Look-ups in named tables: a row name and a column name give one cell, copied from the table.

Dof:
|  | Tet | Pap | Buz | Manas |
|---|---|---|---|---|
| Tiz | 0.01 | 0.16 | 0.10 | 0.02 |
| Zeku | 0.30 | 0.03 | 0.25 | 0.12 |
| Vinoru | -0.04 | 0.93 | -0.05 | 0.07 |
| Bok | 0.18 | -0.33 | 0.23 | 0.04 |
| Zevopu | -0.26 | -0.09 | -0.04 | -0.09 |
| Baz | 0.21 | 0.76 | 0.12 | 0.14 |
| Dalera | -0.12 | 0.22 | 0.02 | -0.02 |
| Bizamuf | 0.12 | -0.67 | 0.21 | -0.01 |
| Zev | -0.18 | -0.41 | 0.04 | -0.09 |
| Pipasi | -0.14 | 0.54 | -0.03 | 0.00 |

Bok, Pap => -0.33
Bizamuf, Manas => -0.01
Zevopu, Buz => -0.04
Pipasi, Pap => 0.54
Baz, Buz => 0.12
Zev, Pap => -0.41
Tiz, Manas => 0.02
Pipasi, Buz => -0.03
Zev, Tet => -0.18
Zeku, Pap => 0.03
Vinoru, Tet => -0.04
Bizamuf, Tet => 0.12
Bok, Tet => 0.18
Zev, Buz => 0.04
Dalera, Manas => -0.02
Tiz, Tet => 0.01
Which row has the largest Manas? Baz

Gigemo:
,Dul,Fimida,Bigil,Kodiz,Veberel,Peliv,Debigi,Kivofa,Per,Sis
Galate,1746,-24,889,1423,4656,216,2594,-392,-1906,939
Navikag,-212,616,1522,1916,-1352,2339,1204,-2245,1406,1663
Sesidi,10,866,1416,1773,1686,3037,1822,-1901,833,1757
Kotivan,674,312,1277,1314,-5208,134,708,-371,2051,1237
Zokez,908,669,1343,1888,5281,3095,2188,-83,374,1523
Nom,3456,476,357,181,6931,-328,3362,3680,-1561,747
Fon,1765,-447,892,1196,-2384,-1964,1436,-152,-657,637
Zesori,2539,-251,863,886,-2807,-1885,1147,2715,952,555
Nulesu,1116,821,1127,743,-4670,612,943,1348,2903,1357

Fon, Debigi -> 1436
Nulesu, Fimida -> 821
Navikag, Fimida -> 616
Kotivan, Kodiz -> 1314
Kotivan, Bigil -> 1277
Zokez, Fimida -> 669
Fon, Peliv -> -1964
Zesori, Fimida -> -251
Zesori, Bigil -> 863
Fon, Bigil -> 892
Zesori, Dul -> 2539
Sesidi, Dul -> 10
Which row has the largest Fimida? Sesidi

Tateb:
columns: Kup, Sez, Vap, Ton, Vazusel, Tig, Kevel, Vukod, Sesamu, Sud
Mun: [107, 89, 170, 147, 121, 144, 137, 133, 129, 125]
Mib: [120, 157, 123, 128, 107, 116, 130, 138, 133, 181]
Kalilop: [129, 135, 143, 106, 202, 104, 93, 114, 113, 65]
Tes: [157, 159, 109, 126, 91, 119, 151, 154, 135, 175]
Vebaduf: [132, 133, 107, 97, 175, 108, 87, 108, 108, 59]
Teso: [164, 171, 87, 129, 90, 122, 139, 132, 135, 163]
Gek: [185, 140, 95, 117, 199, 93, 87, 79, 95, 68]
Gul: [160, 180, 71, 119, 90, 119, 140, 133, 129, 163]
Reda: [167, 84, 96, 108, 185, 128, 93, 70, 111, 56]

Vazusel of Mib is 107
Ton of Tes is 126
Vukod of Gek is 79
Sud of Tes is 175
Vap of Mib is 123
Vazusel of Kalilop is 202
Sesamu of Tes is 135
Tig of Gul is 119
Sez of Teso is 171

Mutok:
          Vor  Residal  Sudeda   Ped  Lefo
Nel      4.23     8.68    4.89  6.75  6.00
Pevop    3.71     6.05    5.18  6.33  5.65
Nikozak  4.47     5.73    5.24  8.58  5.19
Kem      6.75     2.63    5.40  1.15  5.84
Tamo     7.73     6.45    7.89  6.93  6.34
Binalor  4.38     6.47    5.95  5.79  7.96

Nikozak, Vor: 4.47
Tamo, Ped: 6.93
Nikozak, Ped: 8.58
Pevop, Residal: 6.05
Binalor, Sudeda: 5.95
Nikozak, Lefo: 5.19
Binalor, Ped: 5.79
Kem, Residal: 2.63
Kem, Ped: 1.15
Tamo, Sudeda: 7.89
Tamo, Residal: 6.45
Pevop, Vor: 3.71
Nel, Ped: 6.75
Nel, Sudeda: 4.89
Binalor, Vor: 4.38
Pevop, Lefo: 5.65
Nel, Vor: 4.23
Kem, Lefo: 5.84
Nel, Residal: 8.68
Tamo, Vor: 7.73
Row with the largest Residal: Nel

